Below are the code and all the weights of a small trained network. Each question names an input and a class and asks about switching units off, where a switched-off unit gives its printed mean instead of its output.

import numpy as np


def w(rows, s, z=0):
    codes = np.array(rows[::2]) - 128.0
    scale = np.full(codes.shape[1], s)
    scale[-1] = z or s
    return codes * scale


def norm(h):
    return h / np.sqrt((h * h).mean(-1, keepdims=True) + 1e-5)


def f(y):
    return y / 2 * (1 + np.tanh(0.7978845608 * (y + 0.044715 * y**3)))


def log_softmax(a):
    a = a - a.max(-1, keepdims=True)
    return a - np.log(np.exp(a).sum(-1, keepdims=True))


def net(x, mask):
    res = np.array(x, float).reshape(1, 2) / 4 @ E
    u = 0
    for l in range(2):
        y = f(norm(res) @ A[l][:, :-1].T + A[l][:, -1])
        res = res + np.where(mask[u : u + 6], y, B[l][:, -1]) @ B[l][:, :-1]
        u += 6
    return log_softmax(norm(res)[-1] @ U[:, :-1].T + U[:, -1])


A, B = {}, {}
E = w([
[31,68,107,154,154,197,157,94],'x0',
[207,127,110,252,49,144,120,120],'x1',
],0.012)
A[0] = w([
[80,143,146,71,166,101,133,84,254],'L0N0',
[156,163,148,103,85,65,93,112,113],'L0N1',
[148,75,124,163,3,115,138,191,19],'L0N2',
[133,145,164,112,145,104,132,150,143],'L0N3',
[162,176,144,118,156,178,102,169,55],'L0N4',
[112,58,108,172,6,128,170,82,202],'L0N5',
],0.0066,0.0022)
B[0] = w([
[185,135,113,197,140,164,118,164,253],'L0N0',
[156,82,99,114,120,187,222,173,182],'L0N1',
[88,198,149,180,186,98,63,8,189],'L0N2',
[118,106,113,179,127,127,88,110,157],'L0N3',
[83,100,133,151,107,109,110,42,126],'L0N4',
[190,166,135,138,159,93,142,70,240],'L0N5',
],0.011,0.0052)
A[1] = w([
[91,220,173,10,210,65,66,172,17],'L1N0',
[105,116,122,20,225,110,161,83,137],'L1N1',
[140,187,165,4,178,44,171,50,43],'L1N2',
[188,99,108,208,134,148,141,121,255],'L1N3',
[35,80,132,162,112,136,135,36,242],'L1N4',
[182,177,157,57,57,7,69,147,83],'L1N5',
],0.012,0.0011)
B[1] = w([
[141,183,150,202,133,93,89,27,240],'L1N0',
[166,157,142,206,73,87,64,93,218],'L1N1',
[66,68,103,125,103,199,103,246,177],'L1N2',
[57,130,147,134,137,125,37,161,254],'L1N3',
[193,103,129,8,108,95,221,192,201],'L1N4',
[116,58,116,31,152,144,253,132,202],'L1N5',
],0.011,0.0094)
U = w([
[189,180,186,236,144,41,78,8,205],'0',
[173,40,147,21,131,90,255,176,236],'1',
[31,97,142,137,172,163,19,244,149],'2',
[125,182,90,147,134,189,176,122,6],'3',
[107,156,109,137,106,219,167,94,2],'4',
[94,198,46,133,106,184,171,105,3],'5',
],0.011,0.0037)

Each question gives the input, the list of numbers given to net, and the class t.
The units are the neurons (one row each of A and B). Each row of codes is followed by its name. A weight is (code - 128) times the scale printed after its matrix; where a second scale follows, it is the last column's (A, B and U).
mask holds one flag per neuron, layer by layer. A switched-off neuron (its flag False) gives its mean, the last column of its row in B, instead of its output. The means were averaged over made-up inputs and are rounded, as every weight is.
A unit's drop is (log p(t) with every unit on - log p(t) with that unit switched off) / (log p(t) with every unit on - log p(t) with every unit switched off).
The circuit of an input: a set's keep is (log p(t) with only the set's units on - log p(t) with every unit switched off) / (log p(t) with every unit on - log p(t) with every unit switched off). Starting from all 12 units, units are removed one at a time, each time the one whose removal leaves the highest keep (on an exact tie, the one counted first), for as long as the keep stays at least 0.8.
circuit, biggest first: the units of the circuit, biggest drop first
k most important neurons: the k neurons with the biggest drops, biggest first
k most important neurons of layer l: the k neurons of layer l with the biggest drops, biggest first
drop of u: that unit's drop, to one decimal
input [-8,3], class 1: circuit, biggest first	L1N5
input [-1,3], class 2: 2 most important neurons of layer 1	L1N2; L1N0
input [-6,5], class 1: 3 most important neurons	L1N5; L0N0; L1N0
input [5,-4], class 1: 2 most important neurons	L1N4; L1N0
input [-2,3], class 2: 3 most important neurons of layer 1	L1N0; L1N1; L1N2
input [-2,-3], class 2: 3 most important neurons of layer 0	L0N0; L0N2; L0N3
input [-2,2], class 2: 3 most important neurons	L0N0; L0N1; L1N0
input [8,7], class 1: 3 most important neurons of layer 1	L1N4; L1N0; L1N1
input [4,-4], class 0: 2 most important neurons of layer 1	L1N1; L1N5
input [2,-2], class 2: 2 most important neurons	L0N0; L1N0
input [-7,-8], class 0: 3 most important neurons of layer 1	L1N0; L1N1; L1N3
input [1,2], class 2: 2 most important neurons	L1N2; L0N5
input [3,3], class 2: 3 most important neurons of layer 1	L1N0; L1N2; L1N5
input [5,-2], class 1: circuit, biggest first	L1N4
input [-7,5], class 1: 2 most important neurons of layer 1	L1N5; L1N0
input [-2,1], class 2: drop of L0N1	0.5
input [7,-2], class 1: drop of L1N4	0.9
input [-3,-7], class 0: drop of L1N0	2.1
